W = [132, 110, 143, 140, 140, 122, 126, 107, 102, 134]
Which number is the fourth entry?
A: 140
The 1st entry from the right -> 134
The second entry from the left -> 110
The first entry from the left -> 132
The minimum: 102

[137 149 147 143 147 117 124 148 134 125 112 115 134 147 154]
Find the maximum.
Answer: 154
The centre entry is 148
The entry just left of 149 is 137
Find the entry just right of 143.
Answer: 147

Read these off the row that follows.
1) Find the 1st entry from the right.
2) Find the 1st entry from the left.
3) Find the entry just left of the smallest entry.
[118 124 112 131 138 136 102 128]
1) 128
2) 118
3) 136

[[130 126 129 130 126 129 134 126]
 [115 123 120 144 123 157 117 136]]
Counting starts at 0.
Which number is the entry in the bottom-left corner?
Answer: 115
Which number is the entry in row 0 and column 0?
Answer: 130
Which number is the entry just left of 134?
Answer: 129
Which number is the entry just left of the largest entry?
Answer: 123
Which number is the entry at row 0, column 2?
Answer: 129
The bottom entry of the column that holds the largest entry -> 157

Questions about the array below. Rows and columns are numbered from 0.
1) Report the entry directly above 133.
2) Report the bottom-right entry.
3) Report the entry at row 0, column 1.
4) Report the entry directly below 150.
5) Report the entry in the top-right corner.
6) Report the entry in row 0 and column 0.
7) Report the entry just right of 129.
8) Report the entry just left of 126.
[[127 151 145 144 151 125 131 150 147 138 129 127 131 145]
 [115 119 128 133 123 134 123 126 128 125 123 127 137 125]]
1) 144
2) 125
3) 151
4) 126
5) 145
6) 127
7) 127
8) 123

a =
array([[103, 126, 144, 125, 141],
       [115, 124, 127, 126, 147],
       [105, 130, 151, 124, 133],
       [134, 131, 126, 129, 106],
       [130, 130, 133, 130, 106],
       [137, 131, 119, 127, 108],
       [119, 123, 119, 127, 147],
       [138, 132, 112, 126, 113],
       [112, 128, 141, 125, 141],
       [124, 122, 114, 128, 145],
       [112, 126, 134, 125, 145],
       [104, 123, 135, 127, 148]])
Indices start at 0.
Which number is the entry in row 2 and column 0? 105
The bottom-left entry is 104
Which number is the entry at row 0, column 0? 103
Which number is the entry in the top-right corner? 141
Which number is the entry just left of the largest entry? 130
Which number is the entry directly below 108? 147
Which number is the entry in row 0 and column 1? 126
Which number is the entry in row 2 and column 2? 151
The entry in row 1 and column 0 -> 115
The entry in row 1 and column 1 is 124
Which number is the entry just right of the largest entry? 124
Which number is the entry directly above 137? 130
The entry directly above the largest entry -> 127
Which number is the entry in row 0 and column 2? 144
The entry directly below the largest entry -> 126
The bottom-right entry -> 148
The bottom entry of the column that holds the largest entry -> 135
Which number is the entry just left of 132? 138
Which number is the entry directly below 114? 134

121  127  129  125  103  131  128  136  134
The fifth entry: 103
Read off the entry just left of 136.
A: 128
The second entry -> 127

M =
[[123 142 112 139 117 120 117]
 [123 138 150 121 123 120 140]
 [123 138 147 120 122 119 144]
 [137 151 122 137 135 136 120]
 [139 150 123 137 137 137 123]
 [122 132 119 130 117 113 149]
 [121 134 110 138 113 114 130]
 [121 135 110 138 114 115 128]
 [147 112 126 124 116 137 123]
 [122 131 116 132 116 113 146]]
The first entry on the diagonal from the top-right corner: 117
The first entry on the main diagonal -> 123
Give the bottom-left entry.
A: 122
Give the entry directly above 126.
A: 110
The third entry on the diagonal from the top-right corner is 122
Give the entry directly below the largest entry.
A: 150
The smallest entry in the first row: 112
Give the entry in the bottom-right corner.
A: 146
The largest entry in the last column is 149
The largest entry in the first row is 142
The last entry of the largest entry's row is 120
Give the maximum.
A: 151
Give the entry just left of 146.
A: 113
The fifth-last entry, reading row by row is 116

[[128 130 127 123 128 132 132 130 124 125 128 130 129]
 [130 125 124 120 124 126 129 127 128 129 131 123 128]
 [132 130 129 124 127 132 129 132 130 136 126 125 107]
 [128 127 129 128 128 129 128 129 128 128 129 128 129]
 [127 126 128 133 129 124 124 126 132 131 128 127 126]
 [128 128 128 128 128 128 128 128 128 128 128 128 128]
 [128 127 129 127 128 129 127 128 127 128 128 126 128]]
The smallest entry in the last column -> 107
The entry just left of the largest entry -> 130
Read off the 2nd entry on the diagonal from the top-right corner.
123
Read off the second entry in reading order.
130
The entry directly above the largest entry: 129
Read off the 1st entry, reading row by row.
128
The smallest entry in the first column is 127
The 3rd entry in reading order -> 127
The bottom-left entry: 128
The bottom-right entry -> 128
The second smallest entry is 120
Read off the third entry on the diagonal from the top-right corner.
126
The entry in the top-right corner is 129
The entry directly above the centre entry -> 129
The entry directly below the smallest entry: 129
The entry just right of 133 is 129
The second entry on the main diagonal: 125
The 4th entry, reading row by row is 123
The second entry from the end, reading row by row is 126
The 4th entry from the end, reading row by row is 128
The fifth-last entry, reading row by row is 127
The top entry of the column that holds the largest entry is 125
Read off the entry directly below the largest entry.
128
Read off the first entry of the largest entry's row.
132
The second largest entry is 133
The entry directly below the centre entry -> 124

[[127 129 109 107 116 141 144 133]
 [141 127 134 123 141 114 143 107]
 [140 114 148 149 137 115 107 113]
 [120 118 135 129 148 130 125 140]
 [127 110 111 128 134 150 150 123]
 [128 127 122 127 122 141 119 111]
 [110 138 134 127 140 113 127 141]
 [126 112 122 132 137 151 128 122]
 [140 137 109 133 115 117 123 125]
 [113 132 133 111 124 139 142 119]
 [113 108 117 130 129 134 116 135]
 [110 135 118 113 108 118 125 143]
 [109 147 117 131 108 134 113 134]
 [120 137 126 117 144 145 125 138]
 [118 115 143 120 106 139 141 138]
 [138 131 126 112 121 122 123 121]]
The largest entry in the last row -> 138
The entry just right of the smallest entry?
A: 139
The entry in the top-left corner: 127
The third entry on the main diagonal?
A: 148
The bottom-right entry: 121
The 4th-last entry, reading row by row?
A: 121
The entry directly above the largest entry?
A: 113
The smallest entry in the first row?
A: 107
The 3rd-last entry, reading row by row -> 122
The third entry on the diagonal from the top-right corner is 115
The top entry of the column that holds the smallest entry -> 116
The top entry of the column that holds the largest entry?
A: 141
The last entry of the largest entry's row -> 122
The entry in the top-right corner?
A: 133
The largest entry in the first row?
A: 144
The second entry on the main diagonal: 127
The 5th-last entry, reading row by row?
A: 112
The minimum is 106
The smallest entry in the last column?
A: 107
The entry just left of the largest entry?
A: 137
The smallest entry in the first column?
A: 109
The last entry of the smallest entry's row -> 138
The entry just left of the smallest entry?
A: 120

m = [136 128 143 104 123 122 126 131 116 128 128 119 136 127]
Report the last entry.
Answer: 127
The entry just right of 131: 116
The second entry from the right -> 136
Report the fifth entry.
Answer: 123
